Here is a tiny trained network, its code and every weight. The questions are about switching its units off for an input and a class, where a switched-off unit gives its printed mean instead of its output.

import numpy as np


def w(rows, s, z=0):
    codes = np.array(rows[::2]) - 128.0
    scale = np.full(codes.shape[1], s)
    scale[-1] = z or s
    return codes * scale


def norm(h):
    return h / np.sqrt((h * h).mean(-1, keepdims=True) + 1e-5)


def f(y):
    return np.maximum(y, 0)


def log_softmax(a):
    a = a - a.max(-1, keepdims=True)
    return a - np.log(np.exp(a).sum(-1, keepdims=True))


def net(x, mask):
    res = np.array(x, float).reshape(1, 3) / 4 @ E
    u = 0
    for l in range(3):
        y = f(norm(res) @ A[l][:, :-1].T + A[l][:, -1])
        res = res + np.where(mask[u : u + 7], y, B[l][:, -1]) @ B[l][:, :-1]
        u += 7
    return log_softmax(norm(res)[-1] @ U[:, :-1].T + U[:, -1])


A, B = {}, {}
E = w([
[84,217,89,192,78,97],'x0',
[16,253,178,48,52,82],'x1',
[153,96,31,78,129,103],'x2',
],0.0066)
A[0] = w([
[119,80,200,43,8,167,4],'0.n0',
[178,132,150,74,112,158,48],'0.n1',
[142,157,254,191,82,212,100],'0.n2',
[155,148,75,83,79,126,152],'0.n3',
[193,131,77,167,196,160,121],'0.n4',
[92,114,117,218,49,40,191],'0.n5',
[131,35,217,35,129,149,137],'0.n6',
],0.0075,0.0018)
B[0] = w([
[118,195,100,213,162,154,205],'0.n0',
[205,138,85,173,134,80,158],'0.n1',
[104,36,184,51,254,105,248],'0.n2',
[188,108,214,47,162,161,195],'0.n3',
[101,140,142,110,88,216,245],'0.n4',
[255,76,144,151,192,5,243],'0.n5',
[183,194,109,214,86,7,254],'0.n6',
],0.0063,0.0046)
A[1] = w([
[109,151,168,156,184,119,67],'1.n0',
[88,254,137,53,237,132,83],'1.n1',
[4,116,127,81,42,187,130],'1.n2',
[165,181,69,79,156,148,179],'1.n3',
[154,101,53,34,68,101,5],'1.n4',
[166,75,180,191,121,105,250],'1.n5',
[139,205,97,200,192,87,221],'1.n6',
],0.0078,0.0019)
B[1] = w([
[152,178,119,96,105,146,186],'1.n0',
[104,60,60,134,105,184,238],'1.n1',
[99,81,71,200,174,141,139],'1.n2',
[97,117,174,142,176,125,184],'1.n3',
[112,143,151,1,145,187,177],'1.n4',
[146,173,170,137,51,135,255],'1.n5',
[116,117,108,109,86,81,253],'1.n6',
],0.0094,0.0059)
A[2] = w([
[19,104,81,126,94,135,159],'2.n0',
[192,102,118,154,19,125,249],'2.n1',
[68,115,255,137,141,107,71],'2.n2',
[109,75,153,212,111,202,83],'2.n3',
[88,139,231,173,80,93,44],'2.n4',
[39,137,41,169,131,184,71],'2.n5',
[134,153,167,249,172,155,60],'2.n6',
],0.0088,0.0016)
B[2] = w([
[170,98,134,235,79,208,200],'2.n0',
[100,254,143,165,117,58,254],'2.n1',
[178,88,71,41,146,155,194],'2.n2',
[78,84,39,193,101,137,172],'2.n3',
[154,143,148,74,226,125,212],'2.n4',
[95,112,112,185,148,149,164],'2.n5',
[35,124,107,94,140,183,168],'2.n6',
],0.0077,0.0068)
U = w([
[213,142,160,166,160,6,245],'0',
[106,42,72,254,128,226,146],'1',
[187,41,164,43,251,189,6],'2',
],0.0066,0.0014)

Each question gives the input, the list of numbers given to net, and the class t.
The units are the neurons (one row each of A and B). Each row of codes is followed by its name. A weight is (code - 128) times the scale printed after its matrix; where a second scale follows, it is the last column's (A, B and U).
mask holds one flag per neuron, layer by layer. A switched-off neuron (its flag False) gives its mean, the last column of its row in B, instead of its output. The means were averaged over made-up inputs and are rounded, as every weight is.
A unit's drop is (log p(t) with every unit on - log p(t) with that unit switched off) / (log p(t) with every unit on - log p(t) with every unit switched off).
The circuit of an input: a set's keep is (log p(t) with only the set's units on - log p(t) with every unit switched off) / (log p(t) with every unit on - log p(t) with every unit switched off). Starting from the 12 units with the biggest drops (on a tie, the unit counted first), units are removed one at a time, each time the one whose removal leaves the highest keep (on an exact tie, the one counted first), for as long as the keep stays at least 0.8.
units of the circuit, in order: the units of the circuit, biggest drop first
most important unit: the unit with the biggest drop
k most important neurons: the k neurons with the biggest drops, biggest first
top k neurons in layer l: the k neurons of layer l with the biggest drops, biggest first
drop of u: that unit's drop, to one decimal
input [2,7,-7], class 1: units of the circuit, in order => 1.n1, 0.n6, 1.n2
input [0,2,-7], class 2: most important unit => 0.n2
input [-6,-6,1], class 0: 2 most important neurons => 0.n6, 2.n1
input [-8,-6,-4], class 0: units of the circuit, in order => 0.n6, 1.n5
input [-5,6,-4], class 1: units of the circuit, in order => 1.n1, 0.n0
input [-7,-6,0], class 0: units of the circuit, in order => 0.n6, 2.n1, 1.n5
input [5,3,6], class 2: 3 most important neurons => 0.n6, 1.n4, 0.n3
input [-2,2,-4], class 2: 2 most important neurons => 0.n2, 0.n6
input [-5,6,6], class 1: 2 most important neurons => 1.n1, 0.n5
input [-7,-8,-3], class 1: top 3 neurons in layer 2 => 2.n3, 2.n6, 2.n4
input [3,7,-2], class 1: 2 most important neurons => 1.n1, 0.n6
input [6,5,-7], class 2: 2 most important neurons => 0.n5, 0.n2
input [2,7,-4], class 1: 2 most important neurons => 1.n1, 0.n6
input [-8,3,1], class 0: units of the circuit, in order => 0.n6
input [-1,2,2], class 1: top 2 neurons in layer 0 => 0.n5, 0.n0
input [-6,7,0], class 1: 3 most important neurons => 1.n1, 0.n5, 0.n0
input [-6,-3,4], class 0: top 2 neurons in layer 0 => 0.n6, 0.n2
input [-8,-3,1], class 0: drop of 0.n6 => 0.1
input [-1,1,-6], class 2: drop of 0.n2 => 1.3
input [-3,-1,3], class 0: drop of 0.n6 => 2.2
input [2,-2,-5], class 2: units of the circuit, in order => 0.n2
